Below is a small trained network, with its code and all its weights. Each question gives an input and a target symbol and asks what happens when units are switched off, that is, made to give their printed mean instead of their output.

import numpy as np


def w(rows, s, z=0):
    codes = np.array(rows[::2]) - 128.0
    scale = np.full(codes.shape[1], s)
    scale[-1] = z or s
    return codes * scale


def f(y):
    return y / 2 * (1 + np.tanh(0.7978845608 * (y + 0.044715 * y**3)))


def softmax(a):
    e = np.exp(a - a.max(-1, keepdims=True))
    return e / e.sum(-1, keepdims=True)


def log_softmax(a):
    a = a - a.max(-1, keepdims=True)
    return a - np.log(np.exp(a).sum(-1, keepdims=True))


def net(x, mask):
    ids = ['αβγδεζηθλμστφψω'.index(c) for c in x.split()]
    T = len(ids)
    res = E[ids] + P[:T]
    u = 0
    for l in range(3):
        q, k, v = (res @ M[l].T for M in (Q, K, V))
        z = softmax(np.where(np.tri(T) > 0, q @ k.T / 2**0.5, -1e9)) @ v
        res = res + np.where(mask[u], z, O[l][:, -1]) @ O[l][:, :-1]
        u += 1
        y = f(res @ A[l][:, :-1].T + A[l][:, -1])
        res = res + np.where(mask[u : u + 4], y, B[l][:, -1]) @ B[l][:, :-1]
        u += 4
    return log_softmax(res[-1] @ U[:, :-1].T + U[:, -1])


Q, K, V, O, A, B = {}, {}, {}, {}, {}, {}
E = w([
[43,141,138],'α',
[87,161,216],'β',
[126,129,141],'γ',
[131,135,140],'δ',
[42,168,97],'ε',
[158,147,164],'ζ',
[50,120,121],'η',
[91,127,214],'θ',
[96,48,22],'λ',
[140,129,146],'μ',
[65,86,177],'σ',
[83,21,190],'τ',
[175,247,88],'φ',
[214,191,76],'ψ',
[175,5,249],'ω',
],0.017)
P = w([
[47,255,208],'0',
[31,228,175],'1',
[39,201,182],'2',
[70,183,166],'3',
[96,164,162],'4',
[121,155,155],'5',
[140,128,140],'6',
[163,122,130],'7',
[184,98,119],'8',
[202,73,104],'9',
[229,47,106],'10',
[238,59,94],'11',
[242,87,95],'12',
],0.0057)
Q[0] = w([
[3,69,29],'L0H0',
[70,68,43],'L0H0',
],0.0039)
K[0] = w([
[113,183,131],'L0H0',
[114,255,106],'L0H0',
],0.015)
V[0] = w([
[38,150,173],'L0H0',
[254,134,85],'L0H0',
],0.0024)
O[0] = w([
[254,136,151,226],'L0H0',
[170,149,252,6],'L0H0',
],0.0057,0.0021)
A[0] = w([
[114,125,171,121],'L0N0',
[73,196,68,1],'L0N1',
[41,40,80,121],'L0N2',
[156,125,255,79],'L0N3',
],0.0084,0.0071)
B[0] = w([
[151,189,110,168],'L0N0',
[149,20,213,102],'L0N1',
[91,177,215,253],'L0N2',
[2,117,43,245],'L0N3',
],0.0076,0.0032)
Q[1] = w([
[44,36,145],'L1H0',
[255,164,128],'L1H0',
],0.009)
K[1] = w([
[127,88,148],'L1H0',
[143,247,146],'L1H0',
],0.014)
V[1] = w([
[161,2,105],'L1H0',
[227,75,105],'L1H0',
],0.0071)
O[1] = w([
[13,67,2,108],'L1H0',
[61,28,190,2],'L1H0',
],0.0053,0.0055)
A[1] = w([
[31,168,104,3],'L1N0',
[229,98,193,117],'L1N1',
[162,42,225,123],'L1N2',
[1,135,179,52],'L1N3',
],0.0089,0.0061)
B[1] = w([
[99,23,98,151],'L1N0',
[77,86,107,171],'L1N1',
[105,128,255,149],'L1N2',
[117,93,15,255],'L1N3',
],0.0086,0.0035)
Q[2] = w([
[122,168,40],'L2H0',
[1,181,164],'L2H0',
],0.0087)
K[2] = w([
[159,37,150],'L2H0',
[253,12,109],'L2H0',
],0.0066)
V[2] = w([
[49,137,190],'L2H0',
[54,81,249],'L2H0',
],0.011)
O[2] = w([
[146,74,247,253],'L2H0',
[102,54,168,106],'L2H0',
],0.014,0.0031)
A[2] = w([
[135,120,149,123],'L2N0',
[6,81,80,1],'L2N1',
[147,80,172,34],'L2N2',
[231,93,161,167],'L2N3',
],0.011,0.0096)
B[2] = w([
[112,136,133,137],'L2N0',
[246,134,137,255],'L2N1',
[163,173,43,134],'L2N2',
[104,139,59,223],'L2N3',
],0.011,0.0043)
U = w([
[208,96,161,94],'α',
[132,148,62,183],'β',
[117,134,171,67],'γ',
[121,133,168,61],'δ',
[83,120,135,152],'ε',
[140,157,236,47],'ζ',
[138,151,145,122],'η',
[7,49,192,186],'θ',
[129,142,157,89],'λ',
[112,136,185,120],'μ',
[64,113,177,179],'σ',
[26,94,80,254],'τ',
[107,131,183,81],'φ',
[123,131,167,45],'ψ',
[122,139,178,93],'ω',
],0.011,0.0055)

Each question gives the input, a string of symbols that net reads in full, and the target symbol t.
The units are the heads (2 rows each of Q, K, V and O) and the neurons (one row each of A and B). Each row of codes is followed by its name. A weight is (code - 128) times the scale printed after its matrix; where a second scale follows, it is the last column's (O, A, B and U).
mask holds one flag per unit, layer by layer, with each layer's heads first. A switched-off unit (its flag False) gives its mean, the last column of its rows in O or B, instead of its output. The means were averaged over made-up inputs and are rounded, as every weight is.
A unit's drop is (log p(t) with every unit on - log p(t) with that unit switched off) / (log p(t) with every unit on - log p(t) with every unit switched off).
The circuit of an input: a set's keep is (log p(t) with only the set's units on - log p(t) with every unit switched off) / (log p(t) with every unit on - log p(t) with every unit switched off). Starting from the 12 units with the biggest drops (on a tie, the unit counted first), units are removed one at a time, each time the one whose removal leaves the highest keep (on an exact tie, the one counted first), for as long as the keep stays at least 0.8.
circuit, biggest first: the units of the circuit, biggest drop first
k most important neurons: the k neurons with the biggest drops, biggest first
k most important neurons of layer l: the k neurons of layer l with the biggest drops, biggest first
input ζ φ λ β ω τ, target α: circuit, biggest first	[L2N1; L1H0; L1N3]
input β ψ λ, target β: circuit, biggest first	[L2H0]
input λ η τ ψ λ ω λ, target α: circuit, biggest first	[L2N1; L1H0]
input α β η ε τ λ τ β, target θ: circuit, biggest first	[L0N2; L2H0]
input λ β λ β, target τ: circuit, biggest first	[L0N3; L1N3]
input β γ ω ω β ε, target α: 2 most important neurons	[L2N1; L1N0]
input λ β τ ζ ψ ε, target β: circuit, biggest first	[L2H0; L0N2]
input τ ω β μ γ ζ ψ φ β, target β: 3 most important neurons	[L0N3; L0N2; L1N2]
input λ λ ε φ β λ ω β τ, target α: 2 most important neurons of layer 0	[L0N2; L0N1]
input ψ β β ω λ ω ω σ, target α: circuit, biggest first	[L2N1; L1H0; L2H0]
input ε φ β τ δ ε β ε β τ θ, target θ: circuit, biggest first	[L0N3; L1H0; L2H0]
input ω β β ψ δ δ β ω λ λ β ω σ, target α: circuit, biggest first	[L2N1; L1H0]
input β β τ β λ, target θ: 2 most important neurons	[L0N2; L2N1]
input γ τ β δ φ δ η μ β β λ τ η, target θ: 4 most important neurons	[L0N3; L0N2; L2N1; L1N3]
input β β ω τ β λ ω φ β τ α, target θ: circuit, biggest first	[L2H0]
input ω ω ω, target α: circuit, biggest first	[L2N1; L1H0; L2H0; L2N2]
input λ σ ω λ β σ ω τ ψ λ, target α: circuit, biggest first	[L1H0; L2N1]
input η ω θ, target α: 3 most important neurons	[L2N1; L1N0; L1N3]
input η η λ τ η, target θ: 3 most important neurons	[L0N2; L0N3; L2N1]
input β β λ ω ω β β, target α: 2 most important neurons	[L2N1; L1N0]
input ψ α ω θ, target α: 3 most important neurons	[L2N1; L1N3; L1N0]
input η β λ λ λ β, target τ: most important neuron of layer 1	[L1N2]
input τ β λ λ β μ β ζ β ω ε, target α: 2 most important neurons of layer 1	[L1N2; L1N0]
